Here is a tiny trained network, its code and every weight. The questions are about switching its units off for an input and a class, where a switched-off unit gives its printed mean instead of its output.

import numpy as np


def w(rows, s, z=0):
    codes = np.array(rows[::2]) - 128.0
    scale = np.full(codes.shape[1], s)
    scale[-1] = z or s
    return codes * scale


def f(y):
    return y / 2 * (1 + np.tanh(0.7978845608 * (y + 0.044715 * y**3)))


def log_softmax(a):
    a = a - a.max(-1, keepdims=True)
    return a - np.log(np.exp(a).sum(-1, keepdims=True))


def net(x, mask):
    res = np.array(x, float).reshape(1, 3) / 4 @ E
    y = f(res @ A[0][:, :-1].T + A[0][:, -1])
    res = res + np.where(mask, y, B[0][:, -1]) @ B[0][:, :-1]
    return log_softmax(res[-1] @ U[:, :-1].T + U[:, -1])


A, B = {}, {}
E = w([
[147,115,235,35,60],'x0',
[99,92,166,135,167],'x1',
[2,149,86,1,181],'x2',
],0.0098)
A[0] = w([
[135,185,14,117,98,129],'n1',
[58,113,242,94,179,136],'n2',
[116,144,111,73,178,175],'n3',
[217,108,169,209,104,216],'n4',
[79,155,84,129,144,139],'n5',
[65,97,61,176,248,160],'n6',
[88,100,152,35,135,253],'n7',
[108,160,132,175,142,52],'n8',
],0.015,0.0047)
B[0] = w([
[149,39,67,107,103,187],'n1',
[169,168,117,32,185,217],'n2',
[89,149,102,155,99,198],'n3',
[252,117,169,196,58,252],'n4',
[110,119,60,163,133,181],'n5',
[133,120,165,222,246,240],'n6',
[43,76,183,60,117,248],'n7',
[109,239,94,133,109,140],'n8',
],0.025,0.016)
U = w([
[221,73,103,31,83,230],'0',
[85,103,65,175,215,151],'1',
[148,225,49,87,148,6],'2',
[215,154,170,205,61,203],'3',
[2,109,47,93,5,23],'4',
[65,141,164,19,140,221],'5',
[167,168,145,130,170,16],'6',
[139,194,60,90,142,2],'7',
],0.0069,0.0029)

Each question gives the input, the list of numbers given to net, and the class t.
The units are the neurons (one row each of A and B). Each row of codes is followed by its name. A weight is (code - 128) times the scale printed after its matrix; where a second scale follows, it is the last column's (A, B and U).
mask holds one flag per neuron, in row order. A switched-off neuron (its flag False) gives its mean, the last column of its row in B, instead of its output. The means were averaged over made-up inputs and are rounded, as every weight is.
A unit's drop is (log p(t) with every unit on - log p(t) with that unit switched off) / (log p(t) with every unit on - log p(t) with every unit switched off).
k most important neurons: the k neurons with the biggest drops, biggest first
drop of u: that unit's drop, to one decimal
input [-1,0,2], class 1: most important neuron -> n4
input [5,-6,8], class 5: 2 most important neurons -> n2, n7
input [7,3,-3], class 0: 3 most important neurons -> n6, n2, n3
input [-2,-7,-1], class 0: 2 most important neurons -> n6, n1
input [2,-3,0], class 5: 3 most important neurons -> n4, n6, n1
input [0,4,8], class 5: 2 most important neurons -> n7, n2
input [8,7,-4], class 0: 2 most important neurons -> n2, n6
input [4,7,-2], class 0: 2 most important neurons -> n6, n2
input [7,6,-1], class 5: drop of n7 -> 0.2
input [5,0,0], class 5: drop of n4 -> 0.5
input [2,-6,2], class 4: drop of n6 -> 0.4
input [1,-3,4], class 4: drop of n6 -> 0.3
